Below is a small trained network, with its code and all its weights. Each question gives an input and a class and asks what happens when units are switched off, that is, made to give their printed mean instead of their output.

import numpy as np


def w(rows, s, z=0):
    codes = np.array(rows[::2]) - 128.0
    scale = np.full(codes.shape[1], s)
    scale[-1] = z or s
    return codes * scale


def f(y):
    return np.maximum(y, 0)


def log_softmax(a):
    a = a - a.max(-1, keepdims=True)
    return a - np.log(np.exp(a).sum(-1, keepdims=True))


def net(x, mask):
    res = np.array(x, float).reshape(1, 4) / 4 @ E
    y = f(res @ A[0][:, :-1].T + A[0][:, -1])
    res = res + np.where(mask, y, B[0][:, -1]) @ B[0][:, :-1]
    return log_softmax(res[-1] @ U[:, :-1].T + U[:, -1])


A, B = {}, {}
E = w([
[133,164,63,136,95,190,149,141,77,63,63],'x0',
[236,75,209,107,170,131,97,155,249,130,42],'x1',
[142,113,28,108,132,86,152,87,141,158,84],'x2',
[75,2,128,153,180,138,114,84,122,27,42],'x3',
],0.0092)
A[0] = w([
[117,191,135,122,121,128,117,134,109,154,187,149],'neuron 1',
[112,168,92,120,134,93,138,118,126,179,165,253],'neuron 2',
[100,53,99,134,129,105,118,92,122,74,90,149],'neuron 3',
[200,157,162,123,125,131,132,147,170,179,125,233],'neuron 4',
[153,23,167,125,159,123,124,109,185,122,77,171],'neuron 5',
[105,88,90,154,145,74,128,112,128,196,192,141],'neuron 6',
[178,129,139,133,98,142,119,156,165,79,109,191],'neuron 7',
[81,104,96,130,118,105,127,99,91,187,162,231],'neuron 8',
[108,123,120,124,138,176,153,138,115,158,154,108],'neuron 9',
[180,150,134,106,138,120,104,126,158,177,151,118],'neuron 10',
[139,151,207,134,132,129,118,149,139,136,200,170],'neuron 11',
[85,103,106,125,130,162,119,112,88,10,121,189],'neuron 12',
[183,157,62,122,135,111,137,115,142,109,71,124],'neuron 13',
],0.013,0.0053)
B[0] = w([
[140,101,107,104,89,156,151,101,163,179,143,205],'neuron 1',
[109,126,128,109,75,161,105,82,115,217,170,219],'neuron 2',
[48,133,96,162,151,129,156,151,109,57,144,224],'neuron 3',
[168,122,169,151,97,204,84,184,109,193,129,222],'neuron 4',
[161,137,122,96,172,53,77,98,152,37,96,254],'neuron 5',
[125,168,87,78,114,117,112,74,122,136,153,193],'neuron 6',
[168,115,155,119,159,121,101,136,116,120,103,182],'neuron 7',
[139,124,73,96,92,125,108,124,192,199,136,213],'neuron 8',
[149,139,124,138,155,45,135,104,118,209,97,153],'neuron 9',
[132,128,175,175,114,177,191,149,84,129,104,189],'neuron 10',
[175,171,112,143,107,164,86,183,90,195,60,207],'neuron 11',
[66,135,144,188,159,127,160,247,107,90,79,240],'neuron 12',
[138,158,143,128,98,144,81,155,115,196,144,182],'neuron 13',
],0.013,0.016)
U = w([
[164,54,155,171,142,127,204,114,132,117,152,25],'0',
[227,133,178,158,189,110,62,171,129,91,62,229],'1',
[26,100,103,211,205,51,188,174,121,35,105,205],'2',
[127,167,115,189,60,226,156,178,82,233,148,217],'3',
[160,162,83,23,115,83,77,2,191,171,169,167],'4',
[156,133,170,135,144,102,199,62,127,101,145,5],'5',
],0.0076,0.0024)

Each question gives the input, the list of numbers given to net, and the class t.
The units are the neurons (one row each of A and B). Each row of codes is followed by its name. A weight is (code - 128) times the scale printed after its matrix; where a second scale follows, it is the last column's (A, B and U).
mask holds one flag per neuron, in row order. A switched-off neuron (its flag False) gives its mean, the last column of its row in B, instead of its output. The means were averaged over made-up inputs and are rounded, as every weight is.
A unit's drop is (log p(t) with every unit on - log p(t) with that unit switched off) / (log p(t) with every unit on - log p(t) with every unit switched off).
The circuit of an input: a set's keep is (log p(t) with only the set's units on - log p(t) with every unit switched off) / (log p(t) with every unit on - log p(t) with every unit switched off). Starting from the 12 units with the biggest drops (on a tie, the unit counted first), units are removed one at a time, each time the one whose removal leaves the highest keep (on an exact tie, the one counted first), for as long as the keep stays at least 0.8.
circuit, biggest first: the units of the circuit, biggest drop first
k most important neurons: the k neurons with the biggest drops, biggest first
drop when u is switched off: that unit's drop, to one decimal
input [-3,5,-8,-2], class 1: 2 most important neurons => [neuron 2; neuron 5]
input [-7,-5,3,-5], class 4: circuit, biggest first => [neuron 6]
input [-8,-1,-8,3], class 1: 2 most important neurons => [neuron 11; neuron 2]
input [-3,-8,-2,5], class 2: 2 most important neurons => [neuron 12; neuron 4]
input [3,1,-7,1], class 1: 2 most important neurons => [neuron 3; neuron 2]
input [-5,1,7,4], class 4: 3 most important neurons => [neuron 12; neuron 6; neuron 10]
input [0,-5,-1,-4], class 4: 2 most important neurons => [neuron 12; neuron 4]
input [2,7,-1,-4], class 1: 2 most important neurons => [neuron 2; neuron 7]
input [-7,-4,-1,5], class 2: 2 most important neurons => [neuron 3; neuron 1]
input [1,-8,-2,-8], class 4: drop when neuron 9 is switched off => 0.1
input [2,-6,0,-5], class 4: drop when neuron 12 is switched off => 0.2
input [-2,-2,3,-3], class 4: drop when neuron 11 is switched off => 0.2
